[40] [  1.5  -5.3   5.3 -10.5 -12.4   3.1   1.7  12.0   3.3  -7.0 -19.4   7.7
  -9.1  -1.3   6.1   7.8  18.4   7.8  22.6  10.7 -19.0   8.0   8.1 -10.5
  -3.8   5.7  -0.6  10.7  14.2  -3.6  -3.5   3.4   0.1   4.5  -0.3]
[56] [ -7.1  -2.7   8.8 -13.7   0.6 -11.7  -0.5   6.9  -2.7 -10.8   4.7   4.6
  -3.2  15.4  10.8   7.9  -1.3 -13.1 -20.0  -5.3   4.9   4.4  10.9   5.1
 -10.5  10.8   6.1   1.9 -14.7   9.5   7.9   5.0  -6.2  -0.6 -12.2]
[  7.4   4.2   7.2   9.1  -9.3   7.9  -3.0   7.0  -4.7   6.3   1.5   2.0
   9.2  11.5 -10.1   0.9  16.6  10.5   6.4   2.1 -24.4  -8.2   3.7 -19.6
   8.3 -10.3   5.2  -7.5  16.1  -1.7  13.8   0.6   4.6  -9.4   0.0]	[40]
[53] [ 38.0  -6.2  12.8  -6.4  12.3 -10.8 -22.1   6.0  27.4  21.9  -7.1 -27.1
 -15.8 -15.9  10.0 -10.4 -12.7  -5.4   7.5  12.1   9.9  12.0 -36.6   6.4
  -2.9  30.9 -16.4  16.0  -3.3  -7.6 -11.8   6.7 -24.0 -10.2  11.9]
[49] [ 12.8 -25.1  -3.7 -18.4  -8.4 -14.3  -2.4  15.6   6.8  23.8  11.3   4.6
  30.8  31.9 -14.7  -1.2   9.5 -34.6  -0.1 -23.6  -8.1   1.7  -9.6   3.5
  15.7  -1.1   4.1  18.0   5.8   6.6  -9.8   2.2  -0.7   3.3  -1.2]
[32] [ -1.6  13.3 -14.0  -7.7   7.1   2.0  -3.5  -6.1   7.9   9.5 -17.9  14.9
  10.0  14.1  -2.2  -5.2 -12.8 -18.8 -20.5  -2.9   0.4   7.7   6.4  -0.8
  -0.7  -6.7  26.3   1.3   3.1   2.6   8.5   3.1 -11.3  19.0   8.4]
[ 15.3  -2.2 -16.9  -9.6  12.4   7.1   0.3  17.5  10.2  14.0 -19.7  16.0
   7.7  14.0  -0.6  -7.4  -6.5  -8.3 -12.7  -3.3   5.2   3.8  -0.5  -1.7
  -2.3 -16.9  11.4  11.1  -1.2  -0.2   0.1   9.6  -1.0  19.6   3.0]	[32]
[-16.5   3.3  11.6   7.1  -9.7   4.2  -1.3   8.2   5.3   7.6   2.7 -26.1
 -17.3  -6.0  27.6  -8.3   7.7   6.7   5.3   7.9   5.6 -16.3  -4.6  -6.2
   1.3   7.3 -11.7 -22.4   0.3  -6.1   1.7  -9.4  -5.6  -0.6  -6.5]	[49]
[56] [ -7.4 -15.4  19.0  -9.7   6.3 -15.3  -5.8   4.9  -4.4 -19.8  -4.1   3.9
   5.3   2.1 -14.2  19.0   4.8  -9.1 -35.9  -1.2   8.8  18.0  -3.6  -5.7
 -16.6   9.2   1.6   5.0  -9.0  -5.4  14.1   2.6  -1.9   5.5 -19.1]
[39] [ -9.6   0.2   0.8  12.2 -13.3   6.9   2.7 -12.6  10.4   2.0   4.3  -4.4
  -1.7  22.7 -12.1 -18.7  14.0   1.2   8.7  19.3  10.7   2.0   9.3  -5.4
  18.9 -26.6  -2.0 -18.8   0.8 -22.4  19.1  -4.8  -8.9  10.3   7.0]
[51] [  9.3  10.1 -11.7 -13.4 -12.2 -15.3  18.7 -15.1 -13.0  -5.2 -28.2  -8.6
   5.9 -13.2   4.7 -30.5   8.5  18.0  -7.8  16.5 -15.7   3.5 -15.5   9.5
 -16.4  -0.2   7.7  -1.3 -24.0  20.1  -6.5   5.6 -16.7 -18.2   8.8]
[53] [ 20.4  22.7  -3.7 -12.2   6.0  -4.4 -20.6 -10.4  12.2 -10.8 -19.1   8.3
  -0.5   7.6  22.3 -12.6 -14.8  18.1  17.1  13.0  19.5  18.7 -22.7  -2.2
   0.1   5.8  -3.7  -2.1   0.5  16.2 -12.3   5.2  -7.2   7.8  19.6]
[ 25.2   3.9  -3.2   4.9  23.3  -1.0 -21.1  -1.8   8.1 -13.7  15.2  -5.5
   8.5  -2.9  -9.2  -3.6   3.9 -25.3 -11.8 -14.3  -3.3  14.2 -24.3   5.2
 -12.4  23.0 -10.0  14.3  20.3  15.1 -17.9   5.6  -8.7 -17.2   5.6]	[53]
[  1.0  -1.2  18.7  20.0   9.2  27.4   0.1  25.9  11.8  -6.5  12.0  13.4
  14.4  -8.9   2.3 -19.1   3.3 -14.8  -7.6 -17.1   9.7  21.4  -8.5  -4.8
  -3.2 -21.1   5.2  10.1  -3.0   0.8  -1.0  23.0  24.8  21.7 -24.0]	[51]
[ -3.6  -7.6 -12.9 -12.3   7.9  -7.8   1.2   9.1   9.0  25.6  -3.1   1.4
   4.0  11.9   8.6  -0.6  -6.0  -7.8 -14.9   3.0  12.1  -3.4  18.3  -1.1
  13.3  -1.6  24.6   7.2   1.5  -8.3   4.9  -3.4   8.2   8.3   5.5]	[32]
[ 11.0   3.1  -5.0  12.2  12.6   0.5  12.2  -9.3   1.4  16.0  -4.2   2.8
  -9.3 -13.8   7.3  10.8   3.1  -8.0  21.9  -8.5  -3.4  14.6  -1.2 -14.1
 -12.9 -17.7  -9.8  -2.4  21.5 -23.0 -14.6  15.7 -11.8   9.3  22.9]	[56]
[62] [  0.8   1.6  18.5  -2.2  11.5  -2.2 -18.8  16.7 -10.2  39.4 -13.6 -13.3
 -21.2  -5.6   2.5 -18.3  48.4 -20.9  30.9 -14.8 -14.3 -12.4 -13.0  -5.1
  -7.4  23.4  13.4   7.2  10.4 -29.9   5.4  11.4  -7.5 -26.7  14.9]
[51] [ 22.4  -6.7 -13.5  -9.9 -27.2 -11.6   5.1 -31.6 -20.6   0.3  24.7 -22.5
   2.1  15.0 -10.4   6.0   1.9 -15.1   5.1  -0.5  -1.6 -29.0   4.7 -23.2
  17.6 -20.8  29.0   8.7  -9.9  -7.2 -20.3   7.1  10.5  -8.8 -36.9]
[38] [ -6.7  30.8 -33.3   2.1  -6.1  26.7 -13.4   9.5  27.7 -13.7  -8.6   1.8
 -19.4 -12.9 -19.4  23.8  -6.4  32.2  -0.8 -14.8   1.0  -9.9 -19.9 -32.9
  25.3 -16.6 -14.4  -4.4  15.9  20.3 -31.3   1.7 -14.4  -2.4 -25.1]
[40] [  7.0  14.2 -10.7   0.3  14.1  11.3 -13.1  24.7 -18.5  23.6  26.7  -1.2
  37.1   8.1  -1.6 -10.9  -4.5  -6.2  10.4 -11.4   6.1  11.4  -2.7 -30.9
  -3.0  -1.6   4.2  -4.6 -11.5  13.0   4.9 -17.3 -16.8 -18.0  -0.6]
[50] [ -6.1   5.6  14.4  -4.7 -13.8  -1.6 -21.2 -10.0  25.5   3.0   1.9   8.0
 -17.0   0.4   1.7   1.8  15.1  -7.3   6.3  -3.2   7.7  -8.4  14.0  -4.2
 -17.9  -8.4  -6.5 -11.8 -25.4   1.3   2.8  11.3  -4.7  -2.9   9.0]
[-16.6   5.6  -5.9  28.9  -9.5   8.9 -11.7  -9.1 -13.7  -7.0   0.9  -6.7
 -34.3  -7.9  10.4  -6.0  -3.8  13.1   2.8   3.9 -23.7 -10.0  20.8  10.7
 -18.3  -4.6  -7.9   1.9   3.3 -21.1  10.4 -15.0  13.2   2.5   1.6]	[49]
[ -3.7 -11.3   8.8 -11.1  -1.2 -10.0  -0.8   7.8   1.6   8.3  -1.3  11.5
   7.8   2.7   4.7 -11.3   1.9  -1.7   9.1  19.5  -6.4   9.2  14.8  -2.0
   3.8  10.9   9.3   5.9  -9.9  -2.7  10.0 -14.4   3.2  -3.9  15.6]	[38]
[50] [ 13.0   2.3  18.6 -16.3  33.1   0.4  -7.2  -7.6   3.3 -27.3   3.5  -4.1
   4.0  -8.9 -14.7   1.7  32.1  12.1 -15.3 -19.2   1.8   6.8  -7.8  15.5
   6.9  -7.3  -4.3 -16.8   6.0  17.5   0.7 -22.3 -22.2   1.3 -13.7]
[ -4.4   3.0  -4.5  12.5  14.4 -13.4  -7.8  -8.0 -14.0   0.8   5.3  12.5
   0.1 -16.8   6.9 -19.1  11.2  -1.4  21.1  -5.3 -10.6  12.2  18.0  -3.9
   2.6  20.1  11.0 -24.1  -1.7  -4.8   7.3  -0.1  -1.6   1.8   4.3]	[50]
[ -7.1  -9.7  39.7  -7.5 -19.8  -3.6   3.0  -9.4 -17.7 -23.1  18.9 -12.5
  -9.4 -54.8   9.9  23.2   9.7  28.7  24.1  -6.4 -22.3  12.9 -35.8  -1.4
 -18.0  17.2 -48.5 -10.2 -10.2  17.5 -17.9 -17.6   6.3 -26.1 -23.9]	[32]
[38] [-25.5  25.3 -25.5   6.8 -14.2  42.0 -18.9  11.0  34.1   0.9  11.0   4.7
  15.0 -27.5  12.6  46.2 -25.9  15.7 -26.1  -1.9  10.9 -21.7 -23.5 -36.2
  17.3 -35.2 -26.0 -20.0  19.4   8.6 -27.3   8.6 -15.4  -5.4 -35.8]
[62] [ -3.8 -14.6 -18.3   7.9 -12.5  14.1  11.2 -15.5  23.9 -41.8   9.5  21.7
  21.7   3.1  -7.3  13.8 -50.0  24.6 -19.1  19.6  -5.0   0.4  21.6  11.4
 -11.5 -13.7   2.1 -14.9  12.8  20.7  11.7 -28.2  -8.9  29.9  -9.1]
[  6.6 -16.8 -10.1  10.6 -19.1   8.4  27.0 -18.3  -9.4   1.8 -15.5  -0.7
  -9.1 -18.1  14.4  -4.4   6.1 -22.0   8.2   4.5  -3.6  -4.5  -2.2   8.9
   2.1  15.4   2.5   6.5   0.3  14.0  -4.5   6.9  10.6  10.3  -1.1]	[40]
[ -6.1  -1.7  -5.1 -10.0  10.5  -0.9   0.2 -12.1 -17.0   1.3 -19.0  -5.9
   2.8  -8.5   5.0   2.0  -8.2  23.0 -11.5   7.7 -10.3  -2.9 -15.5   8.8
  10.0  -1.8  -6.7  12.6  -6.0   8.2  -4.5  -1.8  -9.9 -10.3 -10.7]	[51]
[ -7.1   4.2   0.0 -21.3   7.5   0.4  -8.4  -8.1   2.0  -9.6   7.2   1.9
  -2.9   8.7   2.9   1.3  23.5  -1.4 -19.0   0.2   3.0   5.6   9.7  -8.3
  -7.8  -2.8 -10.7  -1.6 -10.9   4.9 -14.3  11.3 -16.2   6.3  -4.4]	[56]
[-23.8   3.2 -10.7  -4.8 -10.3   1.1  27.0 -21.4   8.8   0.1   5.7  23.6
  -2.5   7.4  -3.2  -5.8 -14.4  11.9   6.8 -13.2  10.1   1.6   2.7   3.7
  -5.6  11.2   1.4 -11.6   2.7 -11.9  15.2   0.4  13.5   6.3  12.9]	[62]
[65] [ 12.9 -11.4  11.0 -18.6  29.8  15.1 -16.1  10.5  21.3 -17.6  22.7  22.1
 -25.1 -24.0   8.4  29.3 -36.0  16.7  19.9  19.2  11.8   4.2  -9.1 -25.3
 -33.2  51.6  27.9  -0.3 -25.1   7.8 -25.7  46.8   2.7 -10.1 -30.7]
[  2.8  11.5   8.5 -21.8 -13.0  -3.6  -0.3  -2.0  -0.4  18.8  21.0   6.1
  -5.5  -5.9   6.3   1.1  -6.1 -17.2 -22.4 -14.8 -18.0  12.9   3.0  -1.0
 -20.7  -1.8  -1.4   0.4   4.5  15.6 -10.0   6.0  -9.8 -20.1  -4.2]	[39]
[-27.8   1.8 -11.2 -34.6  -6.3  -6.7   4.3  15.6  13.1 -25.9  11.2  13.9
  11.7  24.9  12.3  -0.1  -5.3  -0.7 -12.3  21.5   9.5  -2.1  -8.0  33.8
  10.8   9.0  13.7  -2.2   1.8  14.2  20.6 -25.7  -9.5  12.7 -16.4]	[56]
[ -2.1  19.3  -9.7   2.2 -12.0   1.5 -15.4   5.4   1.4  -8.5  25.7 -20.1
 -11.1  14.0  27.7  14.2   8.5   3.6  -2.4  14.1 -20.7  -8.6  12.3  -6.4
  -5.0  20.0 -10.6  -3.0  19.0  -8.8   1.4  -5.7   9.0 -20.7  -4.1]	[49]
[  8.3 -21.5  20.6   3.4  11.3 -29.1  -5.2 -18.1 -36.8   4.4  -3.2   6.6
  -2.9  10.5   2.9 -23.6  18.4 -10.7  12.9  14.4 -11.7  14.4  12.7  24.8
  -6.2  43.0  40.8  18.6 -11.9 -13.4  27.4  -5.5   3.8   1.8  25.0]	[38]
[ -1.8  -1.7   5.5   0.0   5.0   2.2   0.1 -23.1   4.1  16.5 -21.0   1.3
   1.6  22.7 -23.6  13.3 -14.5  -1.2  -0.6 -17.6   4.9   3.4  -7.1   3.5
  -7.2 -12.3 -10.0  -8.4   3.9  18.7  -8.3 -12.5  -9.6  -9.1  -8.8]	[50]
[49] [ 28.5   4.6  22.8   3.7   7.2  -8.9  16.9  -0.4  -3.6  -0.6  20.7   7.1
 -15.7 -16.9 -15.0   2.6  -0.4  -1.0  10.0  -4.0   6.8  -0.4  -2.4   7.4
   0.8 -26.2  12.0   7.5  -5.8 -14.5   4.3  13.6   5.0   0.3  19.6]
[65] [  1.2 -28.0 -11.3   7.0  -8.9 -32.4  -7.1  14.7  60.8 -27.4   3.8 -26.3
  37.1  32.2 -16.5  -4.7  31.9  -8.6   3.7 -11.8   6.6  -7.7   0.9   3.3
   0.8 -30.7   5.2  -7.8  11.1  41.0  18.5  20.4  28.1 -52.0  26.1]
[ 16.6   5.7  -0.7  12.8   2.6  18.1   0.0  11.2  -4.0  -8.2   7.7  14.1
  -2.5   0.8   2.2  14.2   1.4 -16.1  -4.8  -1.8 -10.4  -6.2 -11.8  -6.2
  -0.4  10.1   0.3  -2.6  11.8   8.9 -18.0  -2.7 -14.5  -4.4   2.3]	[53]
[ 14.2  27.5 -38.0  29.6  -7.6  18.7  -8.3  -8.7  -5.4   6.3 -28.3   6.3
 -22.3   7.5  -6.9 -10.9  18.8   4.8  -0.4 -20.0   5.3  -1.4   6.3  11.4
  16.7 -11.1  10.2  19.0  11.0  -4.3 -21.8  -4.8   0.9  21.9 -10.2]	[38]

[73] [-18.2   5.6 -17.9  16.7   3.0 -28.2   5.1  -4.0   3.6 -24.8  -4.5 -29.4
  -7.4  22.4 -11.4  31.5   3.7 -14.7  -9.9 -15.4 -28.0   6.6  12.3 -14.1
  -9.2  -8.1  -2.9 -18.7 -22.1  20.4  -9.0  30.7  16.7   8.3  18.5]
[72] [ -3.3  -8.4  18.1  -5.9   4.6  11.7  27.0  13.3  16.8 -15.0 -25.4  19.2
   0.6  33.0   7.8  -2.7 -33.9 -39.7   0.3  16.2   6.7   7.1 -34.3  11.0
  -7.4   6.4  13.5 -15.1  15.9  11.4  20.4  34.2 -11.3  24.4 -13.0]
[90] [ 12.0  20.3 -15.9  14.3 -11.1   7.9  34.4   8.7   8.2 -22.9  -5.7   3.4
 -16.3   0.2 -24.9   1.6  16.5 -28.5   8.6 -23.7 -11.4  15.1   8.4   8.6
   3.4  30.2 -39.8   9.1  22.8  26.9  -3.4   9.4  -8.8  16.2  -2.5]
[69] [  5.8  -6.5  15.8  -8.3   1.8  24.8  16.7  25.7  -1.2  -6.3  -8.8 -11.4
  -3.6  -6.9  -2.0  -5.0   0.3   1.2   8.2 -22.2  11.4   6.6  -7.2  -0.3
  -7.4 -12.0 -15.2   2.9 -10.9 -15.6   5.4   1.0  28.6   7.9   5.4]
[  5.0   0.3  -3.4  -3.5  19.9   0.5 -14.4  12.2   5.9   1.8   4.1  13.0
   0.2 -10.9   7.5  19.8 -10.4 -20.1   1.2   2.6   6.4  -4.9  12.3  12.2
  12.1 -22.8  11.7  15.7   7.7  12.5   5.1   2.5   4.5  12.4  24.8]	[73]
[81] [-22.3   8.7   8.6 -17.8  -0.6  11.6   5.1  -3.9  -1.0 -27.3  -4.7  15.0
   0.9 -29.0   0.0  25.4  -2.4  -0.7  -0.6  -0.1  22.1  -6.2 -11.6  -2.8
  10.3 -10.4   4.3  -6.3  -6.5  -4.5  -2.2   6.2  -9.3  14.8  -1.4]
[91] [ 12.7 -20.6  24.1  -3.2  -2.0 -16.9 -17.8   8.1  11.4  18.2  -2.1  18.4
  -8.0  -0.4 -15.7   5.5  20.5 -29.3  10.5  -5.5  -9.2 -14.5  19.9  -0.4
   8.4  -3.1 -13.4  10.5  -0.7 -12.2  21.0   6.5  15.7  -7.6 -17.2]
[72] [  6.9   9.9  16.9  16.9 -27.4   5.3  -4.2  -7.9 -22.6 -20.2  17.9 -10.6
   5.4   8.3  16.3  -1.5   6.9  -1.8  44.5   9.5 -39.2 -13.7 -15.0 -25.8
 -26.0  -0.7  11.9 -10.2 -18.2   1.3  -2.7  23.7 -18.0  20.2  20.8]
[81] [ -0.9  18.5  18.1   8.6  -2.1   3.2 -20.0  -8.7 -17.1 -34.7 -20.4 -16.9
  -0.7 -13.1  -1.6  15.4   5.9   6.7  -5.7   7.6  -4.3   1.0  -4.7   1.4
  11.1 -17.3  -1.6   6.9 -10.7 -18.7   3.7   6.0  -3.7 -30.1   0.1]
[69] [-41.2  20.9   6.9  -6.3  14.9  -0.7  -0.3  10.1  12.2  -8.4  11.4   3.5
 -19.1  -8.6   4.5  17.4  18.4   6.7  -1.2 -18.2  35.4 -12.4  11.6 -14.8
  -8.7 -24.1   2.6  -4.2  19.0  -5.7 -11.6   1.2   0.7  22.6  14.3]
[74] [ -0.8   2.6 -15.0  10.6  -5.2 -14.1  21.8 -43.1  -8.7 -10.8   1.3  18.2
  12.1  -5.7  25.2 -13.7  14.4 -12.4  -3.9 -17.5  -7.4   9.3   9.7   7.0
 -16.1  -6.3   3.7  -4.9  10.2 -11.8  -5.9 -33.9   4.2  15.0  -3.1]
[ -8.7  11.4  13.3  25.0 -19.9 -11.5  23.6   5.6  18.8 -33.2 -11.2 -12.5
   8.0  12.0 -24.5 -18.2 -11.8   6.4 -31.2  14.5  13.4 -18.6  -4.6 -18.3
 -13.6 -15.3 -15.5  11.0  15.4 -12.6   6.7 -15.4 -12.6  11.5  -2.8]	[69]
[-17.2  -3.2  26.8  27.6 -19.7 -11.8  -1.2  13.8  14.4  -3.8  25.4 -11.3
 -14.3 -27.4   5.2   9.4  20.3  19.2  -1.5 -10.1  10.7   5.0   2.8 -18.1
   1.7 -12.9 -12.2   1.9 -15.0   3.8  12.4 -15.9 -28.3  -4.0  23.7]	[72]
[ -7.8 -13.3  -8.2  -1.2 -11.4 -17.0 -23.2 -23.5  23.9 -29.1  22.4  -3.5
  24.6  -4.2  -2.2  17.0  15.2 -11.7 -14.2 -10.0  15.2  11.0 -22.8   5.3
 -35.0  -7.4   8.0 -13.3  -4.2   5.8   3.9  20.8   9.9 -17.7   4.1]	[72]
[85] [ 16.2  -0.7   6.7  27.1  -2.2   1.3   5.0  -9.7   2.3   4.4  31.0  -0.8
  -9.1   0.5  24.5 -15.4   8.4  -8.1  -3.9  17.0   9.7   6.2   1.1   0.9
  -1.1   6.7   4.7 -16.1 -12.2  13.8   0.5  -8.4  11.7   2.6  16.3]
[85] [ -8.9  16.5  30.2   3.5   3.2  23.5   8.7 -10.6  14.0  25.4  18.4  15.7
 -21.5   0.9  10.7 -28.1   9.8  -3.0   3.9  18.4   2.6   0.3  34.2  -7.2
  -4.0   7.0  -3.1  -2.3  -4.3 -26.3  -1.6  -0.4 -17.7  -1.4   9.0]
[-15.0   6.3  -3.0 -16.9   7.9  37.6  -5.9  37.2  20.4  16.6  -7.7   0.4
 -15.7  -7.0  -2.4 -28.9 -28.8  20.2   0.6  -0.5   4.2   3.6  -0.8  30.3
  18.1  18.3  17.7 -27.9 -12.3   1.7   9.7  56.2  33.1 -40.2  -3.8]	[74]
[  9.4   2.1   6.7 -17.4   3.9 -15.8  11.7 -20.7  -9.0  15.2  -2.0   0.1
   2.5  10.0  -6.0  -9.7  11.9  -0.4   1.4 -10.4  -9.7   1.3  -1.4   5.6
  -3.6 -12.2   9.8  14.3   8.8  10.9   9.5 -15.8   3.1  -3.0   3.9]	[81]
[-13.5  16.8  -2.2   8.6  12.5  10.7 -13.7   2.4  -8.1 -20.9  16.2  -4.1
   1.2   0.2  18.2  -7.1  -0.4   9.5  22.7 -12.4  12.9 -27.5   7.2   0.7
  16.8   8.3  -2.6   4.7   4.4  -8.2  -8.1  -6.7  -6.5 -22.4  19.7]	[72]
